Below is a small trained network, with its code and all its weights. Each question gives an input and a target symbol and asks what happens when units are switched off, that is, made to give their printed mean instead of their output.

import numpy as np


def w(rows, s, z=0):
    codes = np.array(rows[::2]) - 128.0
    scale = np.full(codes.shape[1], s)
    scale[-1] = z or s
    return codes * scale


def f(y):
    return y / 2 * (1 + np.tanh(0.7978845608 * (y + 0.044715 * y**3)))


def softmax(a):
    e = np.exp(a - a.max(-1, keepdims=True))
    return e / e.sum(-1, keepdims=True)


def log_softmax(a):
    a = a - a.max(-1, keepdims=True)
    return a - np.log(np.exp(a).sum(-1, keepdims=True))


def net(x, mask):
    ids = ['αβγεζηθλμξπστφψ'.index(c) for c in x.split()]
    T = len(ids)
    res = E[ids] + P[:T]
    r = res
    for j in range(3):
        rows = slice(4 * j, 4 * j + 4)
        q, k, v = (r @ M[0][rows].T for M in (Q, K, V))
        z = softmax(np.where(np.tri(T) > 0, q @ k.T / 4**0.5, -1e9)) @ v
        o = O[0][rows]
        res = res + np.where(mask[j], z, o[:, -1]) @ o[:, :-1]
    y = f(res @ A[0][:, :-1].T + A[0][:, -1])
    res = res + np.where(mask[3:19], y, B[0][:, -1]) @ B[0][:, :-1]
    return log_softmax(res[-1] @ U[:, :-1].T + U[:, -1])


Q, K, V, O, A, B = {}, {}, {}, {}, {}, {}
E = w([
[105,162,120],'α',
[139,72,149],'β',
[167,164,83],'γ',
[231,117,109],'ε',
[247,143,78],'ζ',
[110,136,134],'η',
[144,141,101],'θ',
[156,101,130],'λ',
[76,145,120],'μ',
[117,139,108],'ξ',
[70,142,109],'π',
[193,122,110],'σ',
[85,162,89],'τ',
[122,204,60],'φ',
[189,192,63],'ψ',
],0.013)
P = w([
[88,7,59],'0',
[151,237,51],'1',
[134,142,221],'2',
[148,223,45],'3',
[144,184,253],'4',
[150,224,33],'5',
],0.012)
Q[0] = w([
[153,145,212],'head 0',
[140,131,189],'head 0',
[78,103,65],'head 0',
[133,104,9],'head 0',
[145,153,237],'head 1',
[136,192,215],'head 1',
[146,161,216],'head 1',
[154,104,141],'head 1',
[131,161,144],'head 2',
[208,108,163],'head 2',
[136,103,119],'head 2',
[78,136,86],'head 2',
],0.016)
K[0] = w([
[148,166,235],'head 0',
[174,229,189],'head 0',
[94,123,29],'head 0',
[130,45,29],'head 0',
[167,195,247],'head 1',
[118,192,225],'head 1',
[179,212,232],'head 1',
[158,130,121],'head 1',
[152,131,137],'head 2',
[174,184,161],'head 2',
[142,114,140],'head 2',
[106,71,85],'head 2',
],0.014)
V[0] = w([
[129,151,81],'head 0',
[135,197,14],'head 0',
[240,176,98],'head 0',
[202,24,241],'head 0',
[33,64,158],'head 1',
[48,94,166],'head 1',
[6,32,156],'head 1',
[2,144,99],'head 1',
[148,148,148],'head 2',
[138,123,144],'head 2',
[93,26,37],'head 2',
[113,191,71],'head 2',
],0.0087)
O[0] = w([
[87,161,101,153],'head 0',
[42,150,91,172],'head 0',
[91,93,70,167],'head 0',
[254,88,125,196],'head 0',
[180,182,176,120],'head 1',
[156,152,199,75],'head 1',
[188,189,196,152],'head 1',
[90,221,187,57],'head 1',
[77,119,129,116],'head 2',
[97,103,137,112],'head 2',
[179,94,118,253],'head 2',
[126,152,97,210],'head 2',
],0.0091,0.0034)
A[0] = w([
[104,105,140,194],'neuron 0',
[215,51,124,2],'neuron 1',
[115,112,162,75],'neuron 2',
[120,75,243,99],'neuron 3',
[165,2,153,107],'neuron 4',
[150,190,246,12],'neuron 5',
[101,112,17,196],'neuron 6',
[105,192,153,36],'neuron 7',
[192,161,197,68],'neuron 8',
[47,13,131,61],'neuron 9',
[45,221,123,167],'neuron 10',
[110,48,18,35],'neuron 11',
[154,161,85,86],'neuron 12',
[197,18,99,50],'neuron 13',
[147,116,61,55],'neuron 14',
[212,122,38,48],'neuron 15',
],0.0078,0.0098)
B[0] = w([
[159,116,136,148],'neuron 0',
[52,189,80,155],'neuron 1',
[63,131,109,119],'neuron 2',
[82,156,161,139],'neuron 3',
[159,174,75,175],'neuron 4',
[58,9,129,168],'neuron 5',
[138,64,148,254],'neuron 6',
[73,105,182,135],'neuron 7',
[99,125,186,170],'neuron 8',
[175,164,141,149],'neuron 9',
[129,131,60,184],'neuron 10',
[93,174,197,207],'neuron 11',
[110,105,148,145],'neuron 12',
[88,174,104,183],'neuron 13',
[101,137,173,154],'neuron 14',
[102,103,150,186],'neuron 15',
],0.012,0.014)
U = w([
[136,143,171,226],'α',
[107,209,174,130],'β',
[165,44,113,200],'γ',
[85,188,93,29],'ε',
[40,147,130,120],'ζ',
[171,94,192,120],'η',
[251,87,105,162],'θ',
[191,214,128,124],'λ',
[65,117,186,2],'μ',
[217,155,163,158],'ξ',
[70,121,180,38],'π',
[168,127,69,214],'σ',
[127,162,144,238],'τ',
[88,74,68,34],'φ',
[78,32,129,67],'ψ',
],0.014,0.0074)

Each question gives the input, a string of symbols that net reads in full, and the target symbol t.
The units are the heads (4 rows each of Q, K, V and O) and the neurons (one row each of A and B). Each row of codes is followed by its name. A weight is (code - 128) times the scale printed after its matrix; where a second scale follows, it is the last column's (O, A, B and U).
mask holds one flag per unit, heads first, then neurons. A switched-off unit (its flag False) gives its mean, the last column of its rows in O or B, instead of its output. The means were averaged over made-up inputs and are rounded, as every weight is.
A unit's drop is (log p(t) with every unit on - log p(t) with that unit switched off) / (log p(t) with every unit on - log p(t) with every unit switched off).
The circuit of an input: a set's keep is (log p(t) with only the set's units on - log p(t) with every unit switched off) / (log p(t) with every unit on - log p(t) with every unit switched off). Starting from the 12 units with the biggest drops (on a tie, the unit counted first), units are removed one at a time, each time the one whose removal leaves the highest keep (on an exact tie, the one counted first), for as long as the keep stays at least 0.8.
circuit, biggest first: the units of the circuit, biggest drop first
k most important neurons: the k neurons with the biggest drops, biggest first
which heads matter: for each layer, one digit per head in row order, 1 if its drop is at least 0.15 and else 0, layers parted by /
input ζ λ θ β, target ψ: which heads matter : 110
input ζ ε β τ σ, target σ: circuit, biggest first : (head 1; head 0; neuron 4; neuron 1)
input β μ φ ξ β π, target η: 2 most important neurons : (neuron 5; neuron 8)
input ε φ ζ ψ η ε, target γ: which heads matter : 011
input β σ γ μ ε σ, target η: circuit, biggest first : (head 1; head 0; neuron 5; neuron 8)
input β σ ε ζ σ φ, target η: circuit, biggest first : (head 1; head 0; neuron 5; neuron 8)
input ζ λ τ π μ ξ, target ψ: circuit, biggest first : (head 1; neuron 6; neuron 4)
input σ η ψ γ, target θ: which heads matter : 000
input θ η θ ζ ζ β, target λ: which heads matter : 010
input ψ α λ, target λ: which heads matter : 100
input ζ ε σ, target σ: which heads matter : 110
input π ζ β π, target μ: circuit, biggest first : (head 1; neuron 5; head 0)
input τ η η σ, target ζ: 4 most important neurons : (neuron 5; neuron 10; neuron 6; neuron 7)
input ψ σ τ θ λ σ, target φ: 2 most important neurons : (neuron 10; neuron 6)
input η μ ψ, target ψ: circuit, biggest first : (head 1)
input ζ τ ζ η γ λ, target ψ: circuit, biggest first : (head 1; neuron 6; head 0)
input ζ ξ σ η, target ψ: circuit, biggest first : (head 1; neuron 6)
input ψ λ θ ζ η ζ, target φ: circuit, biggest first : (head 0; neuron 6; head 1)
input θ β τ ξ, target λ: most important neuron : (neuron 6)
input β λ τ θ, target η: circuit, biggest first : (head 1; neuron 5; head 0)
input γ ψ σ ε γ γ, target σ: 2 most important neurons : (neuron 11; neuron 10)
input ψ α τ σ ξ γ, target φ: circuit, biggest first : (head 0; neuron 6; neuron 10; head 1)
